Below is a small trained network, with its code and all its weights. Each question gives an input and a target symbol and asks what happens when units are switched off, that is, made to give their printed mean instead of their output.

import numpy as np


def w(rows, s, z=0):
    codes = np.array(rows[::2]) - 128.0
    scale = np.full(codes.shape[1], s)
    scale[-1] = z or s
    return codes * scale


def norm(h):
    return h / np.sqrt((h * h).mean(-1, keepdims=True) + 1e-5)


def f(y):
    return np.maximum(y, 0)


def softmax(a):
    e = np.exp(a - a.max(-1, keepdims=True))
    return e / e.sum(-1, keepdims=True)


def log_softmax(a):
    a = a - a.max(-1, keepdims=True)
    return a - np.log(np.exp(a).sum(-1, keepdims=True))


def net(x, mask):
    ids = ['ΘΞΠΨαβδζηλμστφω'.index(c) for c in x.split()]
    T = len(ids)
    res = E[ids] + P[:T]
    r = norm(res)
    for j in range(2):
        rows = slice(2 * j, 2 * j + 2)
        q, k, v = (r @ M[0][rows].T for M in (Q, K, V))
        z = softmax(np.where(np.tri(T) > 0, q @ k.T / 2**0.5, -1e9)) @ v
        o = O[0][rows]
        res = res + np.where(mask[j], z, o[:, -1]) @ o[:, :-1]
    y = f(norm(res) @ A[0][:, :-1].T + A[0][:, -1])
    res = res + np.where(mask[2:6], y, B[0][:, -1]) @ B[0][:, :-1]
    return log_softmax(norm(res)[-1] @ U[:, :-1].T + U[:, -1])


Q, K, V, O, A, B = {}, {}, {}, {}, {}, {}
E = w([
[121,128,121,114,193,134,160,145],'Θ',
[163,39,116,115,91,136,84,127],'Ξ',
[93,124,142,107,144,136,150,134],'Π',
[123,83,111,120,141,116,129,115],'Ψ',
[78,105,142,125,142,156,112,86],'α',
[127,112,82,122,132,125,120,148],'β',
[107,5,138,138,127,85,192,190],'δ',
[126,93,79,98,112,160,101,148],'ζ',
[128,25,177,178,128,120,150,116],'η',
[141,102,136,132,142,115,112,124],'λ',
[102,103,128,118,74,106,73,31],'μ',
[73,83,99,121,108,98,143,137],'σ',
[83,91,146,185,207,95,81,124],'τ',
[81,116,86,140,142,136,104,150],'φ',
[75,50,145,118,122,129,126,150],'ω',
],0.021)
P = w([
[146,165,137,135,112,124,133,135],'0',
[76,37,167,126,73,161,131,5],'1',
[65,144,79,92,139,85,85,121],'2',
[136,123,124,138,129,127,149,113],'3',
[93,70,141,90,113,176,142,35],'4',
[109,132,101,81,147,85,102,139],'5',
],0.026)
Q[0] = w([
[114,116,105,244,178,36,201,137],'head 1',
[123,123,134,223,98,248,207,69],'head 1',
[125,158,215,75,197,109,165,88],'head 2',
[134,116,150,198,105,224,181,83],'head 2',
],0.011)
K[0] = w([
[101,113,121,197,190,92,218,125],'head 1',
[102,4,104,46,215,136,134,35],'head 1',
[125,158,219,77,188,107,136,121],'head 2',
[82,9,113,58,182,125,127,63],'head 2',
],0.013)
V[0] = w([
[146,154,61,110,47,46,226,88],'head 1',
[249,120,137,89,195,111,112,106],'head 1',
[113,173,86,197,182,175,186,168],'head 2',
[125,175,204,112,175,131,194,59],'head 2',
],0.012)
O[0] = w([
[120,202,84,23,71,84,202,5,158],'head 1',
[148,18,154,93,1,58,28,69,12],'head 1',
[42,48,143,235,114,172,210,40,2],'head 2',
[212,162,73,216,28,86,168,143,167],'head 2',
],0.0098,0.0059)
A[0] = w([
[168,131,65,133,151,148,84,83,96],'neuron 1',
[24,154,62,95,137,88,117,147,94],'neuron 2',
[121,196,101,247,119,138,68,198,1],'neuron 3',
[149,57,147,103,129,109,87,71,67],'neuron 4',
],0.012,0.007)
B[0] = w([
[136,209,166,164,247,60,91,110,186],'neuron 1',
[197,95,200,186,47,107,165,202,253],'neuron 2',
[134,76,22,31,177,72,142,114,217],'neuron 3',
[128,71,61,193,99,185,192,205,207],'neuron 4',
],0.013,0.0055)
U = w([
[143,55,136,215,58,210,136,54,232],'Θ',
[140,101,138,52,120,149,28,135,96],'Ξ',
[161,173,117,243,106,116,192,86,135],'Π',
[152,97,112,63,82,97,111,11,158],'Ψ',
[122,131,3,122,146,126,146,136,58],'α',
[97,28,160,98,126,139,190,25,138],'β',
[152,120,220,124,75,97,198,166,110],'δ',
[60,81,191,70,113,178,111,146,136],'ζ',
[253,106,200,210,110,119,111,176,143],'η',
[170,52,106,136,28,159,44,126,146],'λ',
[194,203,177,91,106,77,92,150,93],'μ',
[98,197,117,93,105,168,204,108,92],'σ',
[93,43,130,194,168,99,70,110,144],'τ',
[57,134,155,190,156,191,132,66,255],'φ',
[124,179,180,172,159,143,147,244,46],'ω',
],0.012,0.0056)

Each question gives the input, a string of symbols that net reads in full, and the target symbol t.
The units are the heads (2 rows each of Q, K, V and O) and the neurons (one row each of A and B). Each row of codes is followed by its name. A weight is (code - 128) times the scale printed after its matrix; where a second scale follows, it is the last column's (O, A, B and U).
mask holds one flag per unit, heads first, then neurons. A switched-off unit (its flag False) gives its mean, the last column of its rows in O or B, instead of its output. The means were averaged over made-up inputs and are rounded, as every weight is.
A unit's drop is (log p(t) with every unit on - log p(t) with that unit switched off) / (log p(t) with every unit on - log p(t) with every unit switched off).
The circuit of an input: a set's keep is (log p(t) with only the set's units on - log p(t) with every unit switched off) / (log p(t) with every unit on - log p(t) with every unit switched off). Starting from all 6 units, units are removed one at a time, each time the one whose removal leaves the highest keep (on an exact tie, the one counted first), for as long as the keep stays at least 0.8.
circuit, biggest first: the units of the circuit, biggest drop first
most important unit: the unit with the biggest drop
k most important neurons: the k neurons with the biggest drops, biggest first
which heads matter: for each layer, one digit per head in row order, 1 if its drop is at least 0.15 and else 0, layers parted by /
drop of u: that unit's drop, to one decimal
input Π Ψ λ α β, target μ: circuit, biggest first	head 2; neuron 1
input δ λ δ, target δ: which heads matter	10
input μ η σ ω Π μ, target μ: 3 most important neurons	neuron 2; neuron 3; neuron 1
input ζ σ ζ β φ, target ω: circuit, biggest first	head 1; neuron 2
input δ Θ Π β η, target Θ: which heads matter	00
input α ω λ β α η, target α: circuit, biggest first	head 2; neuron 3; head 1; neuron 2
input Ξ Ψ η λ λ α, target Ξ: which heads matter	11
input η Ψ σ, target η: which heads matter	00
input Ψ α φ, target Ψ: which heads matter	10
input φ ω α, target φ: most important unit	head 2
input δ β δ, target δ: which heads matter	10
input Π α β α, target α: circuit, biggest first	neuron 3; head 1; head 2
input μ λ β λ σ, target δ: circuit, biggest first	neuron 2; head 2
input ω Π Θ Θ Ψ, target α: which heads matter	11
input Ξ Ψ τ, target Ξ: circuit, biggest first	head 2
input α Ξ λ Π α λ, target α: circuit, biggest first	neuron 3; head 2; head 1
input τ ζ η ω Π, target σ: circuit, biggest first	head 2; neuron 2; neuron 3
input δ η τ Π, target Π: which heads matter	01
input λ φ α β α λ, target λ: which heads matter	10
input Π Π λ, target Π: circuit, biggest first	head 2
input ω ω λ σ λ λ, target ω: which heads matter	11
input ζ α τ, target ζ: which heads matter	01
input μ Ψ α η φ α, target μ: which heads matter	01
input α α μ ω ω, target ζ: which heads matter	11
input Π μ λ β α, target φ: drop of neuron 2	0.6
